Below is a small trained network, with its code and all its weights. Each question gives an input and a class and asks what happens when units are switched off, that is, made to give their printed mean instead of their output.

import numpy as np


def w(rows, s, z=0):
    codes = np.array(rows[::2]) - 128.0
    scale = np.full(codes.shape[1], s)
    scale[-1] = z or s
    return codes * scale


def norm(h):
    return h / np.sqrt((h * h).mean(-1, keepdims=True) + 1e-5)


def f(y):
    return y / 2 * (1 + np.tanh(0.7978845608 * (y + 0.044715 * y**3)))


def log_softmax(a):
    a = a - a.max(-1, keepdims=True)
    return a - np.log(np.exp(a).sum(-1, keepdims=True))


def net(x, mask):
    res = np.array(x, float).reshape(1, 4) / 4 @ E
    u = 0
    for l in range(3):
        y = f(norm(res) @ A[l][:, :-1].T + A[l][:, -1])
        res = res + np.where(mask[u : u + 7], y, B[l][:, -1]) @ B[l][:, :-1]
        u += 7
    return log_softmax(norm(res)[-1] @ U[:, :-1].T + U[:, -1])


A, B = {}, {}
E = w([
[110,214,106,135,226,190,2,37,109],'x0',
[122,122,113,112,136,123,137,128,143],'x1',
[208,199,214,35,143,63,110,156,97],'x2',
[26,222,106,93,129,105,199,177,24],'x3',
],0.0054)
A[0] = w([
[91,38,116,220,66,162,224,176,169,103],'L0N0',
[119,120,18,218,207,191,100,69,111,52],'L0N1',
[204,117,121,65,68,39,71,233,92,130],'L0N2',
[182,136,150,69,191,58,44,81,91,5],'L0N3',
[214,74,213,105,104,112,254,95,184,15],'L0N4',
[142,124,108,143,216,209,204,134,105,73],'L0N5',
[60,171,84,134,52,97,217,218,78,96],'L0N6',
],0.0052,0.0026)
B[0] = w([
[131,142,138,120,194,140,206,19,123,254],'L0N0',
[178,141,78,108,91,123,100,225,165,240],'L0N1',
[135,115,142,93,70,149,57,209,175,198],'L0N2',
[98,78,96,121,99,115,173,2,128,172],'L0N3',
[70,89,193,109,84,173,37,128,180,191],'L0N4',
[117,159,132,147,96,173,90,127,117,130],'L0N5',
[192,171,67,162,75,65,157,152,68,235],'L0N6',
],0.0076,0.0048)
A[1] = w([
[126,68,182,136,167,180,146,30,173,107],'L1N0',
[8,190,172,66,160,83,142,123,107,94],'L1N1',
[106,84,167,130,139,162,53,204,241,144],'L1N2',
[140,41,224,104,131,165,175,109,150,94],'L1N3',
[149,112,131,111,125,125,141,254,109,105],'L1N4',
[147,110,140,232,110,110,196,102,188,171],'L1N5',
[11,217,96,108,36,141,115,193,142,6],'L1N6',
],0.007,0.002)
B[1] = w([
[192,193,154,58,242,94,213,182,202,237],'L1N0',
[179,131,158,184,51,255,187,89,146,159],'L1N1',
[155,73,97,158,14,139,114,113,78,253],'L1N2',
[78,155,206,212,144,141,159,94,212,195],'L1N3',
[164,89,206,120,205,192,102,93,82,174],'L1N4',
[114,229,92,117,107,154,115,123,100,203],'L1N5',
[88,157,150,123,239,135,128,166,187,203],'L1N6',
],0.0079,0.0051)
A[2] = w([
[132,115,116,126,63,114,196,148,3,120],'L2N0',
[137,131,174,101,168,89,123,79,196,99],'L2N1',
[151,160,178,56,119,217,106,153,43,134],'L2N2',
[140,175,111,120,198,147,171,135,98,241],'L2N3',
[174,101,221,74,177,40,88,123,155,197],'L2N4',
[1,112,120,149,244,157,102,186,131,2],'L2N5',
[119,129,184,104,173,75,137,198,120,38],'L2N6',
],0.0093,0.0031)
B[2] = w([
[98,81,61,128,157,115,110,75,136,198],'L2N0',
[73,164,138,70,130,186,129,114,95,193],'L2N1',
[167,141,113,136,174,147,210,118,218,191],'L2N2',
[101,101,214,135,68,120,86,131,135,255],'L2N3',
[93,115,89,144,161,72,102,149,13,227],'L2N4',
[57,203,167,196,185,43,111,254,102,164],'L2N5',
[228,112,111,75,130,152,138,199,98,152],'L2N6',
],0.0094,0.0074)
U = w([
[124,187,197,129,117,205,213,73,204,254],'0',
[75,102,20,185,69,71,193,75,87,48],'1',
[187,105,8,173,81,190,53,125,189,109],'2',
[73,206,135,199,152,110,105,235,127,106],'3',
[136,16,235,119,2,139,88,153,109,20],'4',
[216,84,130,95,157,100,209,219,81,82],'5',
[104,154,145,50,171,122,87,93,51,184],'6',
],0.015,0.0025)

Each question gives the input, the list of numbers given to net, and the class t.
The units are the neurons (one row each of A and B). Each row of codes is followed by its name. A weight is (code - 128) times the scale printed after its matrix; where a second scale follows, it is the last column's (A, B and U).
mask holds one flag per neuron, layer by layer. A switched-off neuron (its flag False) gives its mean, the last column of its row in B, instead of its output. The means were averaged over made-up inputs and are rounded, as every weight is.
A unit's drop is (log p(t) with every unit on - log p(t) with that unit switched off) / (log p(t) with every unit on - log p(t) with every unit switched off).
The circuit of an input: a set's keep is (log p(t) with only the set's units on - log p(t) with every unit switched off) / (log p(t) with every unit on - log p(t) with every unit switched off). Starting from the 12 units with the biggest drops (on a tie, the unit counted first), units are removed one at a time, each time the one whose removal leaves the highest keep (on an exact tie, the one counted first), for as long as the keep stays at least 0.8.
circuit, biggest first: the units of the circuit, biggest drop first
most important unit: the unit with the biggest drop
top k neurons: the k neurons with the biggest drops, biggest first
k most important neurons of layer l: the k neurons of layer l with the biggest drops, biggest first
drop when u is switched off: that unit's drop, to one decimal
input [0,6,8,5], class 5: circuit, biggest first -> (L2N6)
input [0,-3,4,8], class 5: circuit, biggest first -> (L2N6, L1N5)
input [8,2,-8,2], class 3: top 2 neurons -> (L2N5, L1N6)
input [0,5,6,-6], class 4: top 4 neurons -> (L0N0, L0N2, L1N2, L0N4)
input [0,5,-7,-6], class 0: top 4 neurons -> (L0N0, L1N0, L0N2, L0N6)
input [8,-6,-5,1], class 3: top 4 neurons -> (L1N6, L2N5, L1N1, L0N2)
input [0,-3,5,8], class 5: top 4 neurons -> (L0N0, L0N6, L2N6, L1N5)
input [1,-3,8,7], class 0: top 4 neurons -> (L1N1, L2N2, L0N1, L1N0)
input [1,-3,3,-7], class 6: 2 most important neurons of layer 0 -> (L0N1, L0N3)
input [0,-1,5,8], class 5: top 2 neurons -> (L0N0, L0N6)
input [1,-5,6,-8], class 6: top 4 neurons -> (L0N1, L0N3, L2N4, L1N0)
input [-8,-1,-2,2], class 1: top 2 neurons -> (L0N6, L0N0)
input [8,5,0,-2], class 2: top 2 neurons -> (L0N1, L0N0)
input [1,-8,5,-8], class 6: circuit, biggest first -> (L2N4)
input [8,-5,6,1], class 0: top 2 neurons -> (L1N1, L2N2)
input [-4,8,-2,8], class 1: top 2 neurons -> (L0N6, L2N0)
input [-2,-5,1,4], class 5: 3 most important neurons of layer 0 -> (L0N3, L0N6, L0N0)
input [0,6,8,-5], class 4: 3 most important neurons of layer 0 -> (L0N2, L0N0, L0N4)
input [1,8,1,3], class 0: 3 most important neurons of layer 0 -> (L0N1, L0N0, L0N2)
input [2,-8,-1,-2], class 2: most important unit -> L2N3
input [0,-2,-4,5], class 1: 2 most important neurons of layer 0 -> (L0N6, L0N2)
input [0,3,-5,-6], class 0: 2 most important neurons of layer 0 -> (L0N0, L0N2)
input [6,7,1,4], class 0: drop when L1N3 is switched off -> 0.0
input [0,8,6,-1], class 4: drop when L1N2 is switched off -> 0.5
